Below is a small trained network, with its code and all its weights. Each question gives an input and a target symbol and asks what happens when units are switched off, that is, made to give their printed mean instead of their output.

import numpy as np


def w(rows, s, z=0):
    codes = np.array(rows[::2]) - 128.0
    scale = np.full(codes.shape[1], s)
    scale[-1] = z or s
    return codes * scale


def norm(h):
    return h / np.sqrt((h * h).mean(-1, keepdims=True) + 1e-5)


def f(y):
    return np.maximum(y, 0)


def softmax(a):
    e = np.exp(a - a.max(-1, keepdims=True))
    return e / e.sum(-1, keepdims=True)


def log_softmax(a):
    a = a - a.max(-1, keepdims=True)
    return a - np.log(np.exp(a).sum(-1, keepdims=True))


def net(x, mask):
    ids = ['αβδεζηθλξψω'.index(c) for c in x.split()]
    T = len(ids)
    res = E[ids] + P[:T]
    r = norm(res)
    for j in range(2):
        rows = slice(4 * j, 4 * j + 4)
        q, k, v = (r @ M[0][rows].T for M in (Q, K, V))
        z = softmax(np.where(np.tri(T) > 0, q @ k.T / 4**0.5, -1e9)) @ v
        o = O[0][rows]
        res = res + np.where(mask[j], z, o[:, -1]) @ o[:, :-1]
    y = f(norm(res) @ A[0][:, :-1].T + A[0][:, -1])
    res = res + np.where(mask[2:10], y, B[0][:, -1]) @ B[0][:, :-1]
    return log_softmax(norm(res)[-1] @ U[:, :-1].T + U[:, -1])


Q, K, V, O, A, B = {}, {}, {}, {}, {}, {}
E = w([
[81,37,124],'α',
[137,91,107],'β',
[177,70,254],'δ',
[173,88,143],'ε',
[172,99,143],'ζ',
[118,132,154],'η',
[158,91,150],'θ',
[166,90,147],'λ',
[24,209,202],'ξ',
[92,134,119],'ψ',
[162,97,150],'ω',
],0.0092)
P = w([
[170,112,76],'0',
[153,26,241],'1',
[107,145,83],'2',
[105,131,253],'3',
[115,148,77],'4',
[166,212,207],'5',
[81,139,84],'6',
[192,234,192],'7',
],0.0051)
Q[0] = w([
[59,104,2],'H0',
[201,189,171],'H0',
[104,141,174],'H0',
[195,59,236],'H0',
[173,214,153],'H1',
[133,180,176],'H1',
[69,53,101],'H1',
[225,140,125],'H1',
],0.0068)
K[0] = w([
[58,94,3],'H0',
[216,100,208],'H0',
[59,163,178],'H0',
[134,169,187],'H0',
[120,254,158],'H1',
[145,219,89],'H1',
[117,44,131],'H1',
[115,127,199],'H1',
],0.0059)
V[0] = w([
[129,132,148],'H0',
[105,130,60],'H0',
[95,115,133],'H0',
[124,255,89],'H0',
[147,36,144],'H1',
[139,116,130],'H1',
[130,144,132],'H1',
[28,130,112],'H1',
],0.0088)
O[0] = w([
[126,44,116,148],'H0',
[175,254,85,56],'H0',
[189,115,81,152],'H0',
[105,216,155,2],'H0',
[210,131,77,206],'H1',
[215,193,124,136],'H1',
[60,84,130,119],'H1',
[35,80,98,141],'H1',
],0.0037,0.0038)
A[0] = w([
[90,119,116,72],'N0',
[141,119,122,97],'N1',
[90,159,188,115],'N2',
[151,135,113,238],'N3',
[159,116,208,5],'N4',
[151,115,152,72],'N5',
[131,82,253,139],'N6',
[222,55,174,126],'N7',
],0.0071,0.0025)
B[0] = w([
[97,104,128,137],'N0',
[120,96,132,135],'N1',
[177,92,128,186],'N2',
[73,169,127,168],'N3',
[113,2,110,157],'N4',
[147,195,158,144],'N5',
[151,122,180,248],'N6',
[53,164,144,254],'N7',
],0.0075,0.0052)
U = w([
[84,37,11,118],'α',
[155,171,10,232],'β',
[177,29,243,140],'δ',
[197,148,116,3],'ε',
[192,187,126,20],'ζ',
[143,215,178,36],'η',
[193,150,120,7],'θ',
[211,155,123,50],'λ',
[25,144,182,236],'ξ',
[96,210,43,103],'ψ',
[177,158,169,228],'ω',
],0.012,0.0042)

Each question gives the input, a string of symbols that net reads in full, and the target symbol t.
The units are the heads (4 rows each of Q, K, V and O) and the neurons (one row each of A and B). Each row of codes is followed by its name. A weight is (code - 128) times the scale printed after its matrix; where a second scale follows, it is the last column's (O, A, B and U).
mask holds one flag per unit, heads first, then neurons. A switched-off unit (its flag False) gives its mean, the last column of its rows in O or B, instead of its output. The means were averaged over made-up inputs and are rounded, as every weight is.
A unit's drop is (log p(t) with every unit on - log p(t) with that unit switched off) / (log p(t) with every unit on - log p(t) with every unit switched off).
The circuit of an input: a set's keep is (log p(t) with only the set's units on - log p(t) with every unit switched off) / (log p(t) with every unit on - log p(t) with every unit switched off). Starting from all 10 units, units are removed one at a time, each time the one whose removal leaves the highest keep (on an exact tie, the one counted first), for as long as the keep stays at least 0.8.
units of the circuit, in order: the units of the circuit, biggest drop first
k most important neurons: the k neurons with the biggest drops, biggest first
which heads matter: for each layer, one digit per head in row order, 1 if its drop is at least 0.15 and else 0, layers parted by /
input α ξ ψ β δ ξ β η, target δ: units of the circuit, in order -> [N4; H1; N7]
input ξ β ξ ψ β, target β: units of the circuit, in order -> [H0]
input ξ ξ α ξ λ, target ξ: units of the circuit, in order -> [N7; N2]
input ξ β ξ ω ζ α ε, target α: which heads matter -> 11
input ξ α ξ α ξ ζ ω, target ξ: units of the circuit, in order -> [N7; N2]
input ζ ε λ ω ε ψ, target δ: which heads matter -> 00
input ξ β β ξ α α ω, target α: units of the circuit, in order -> [N6; H1]
input η ξ ζ α ξ ξ λ ψ, target δ: units of the circuit, in order -> [N7; N2]
input ψ ω λ, target ψ: 2 most important neurons -> [N6; N7]
input θ ξ ω, target ξ: 2 most important neurons -> [N7; N6]
input β λ ω, target β: which heads matter -> 11
input η α ω, target ψ: which heads matter -> 01
input ξ ξ λ, target ξ: which heads matter -> 00
input β ω β α λ, target α: units of the circuit, in order -> [N6]
input α β ζ, target β: units of the circuit, in order -> [H1; N6; N3]
input α α ω, target α: units of the circuit, in order -> [N6; N7; H1]
input β λ ε, target β: which heads matter -> 01
input ω ζ θ η λ α ζ, target α: which heads matter -> 11
input α ω ζ β α ω β, target β: units of the circuit, in order -> [H0; H1]
input ξ α θ, target α: which heads matter -> 11
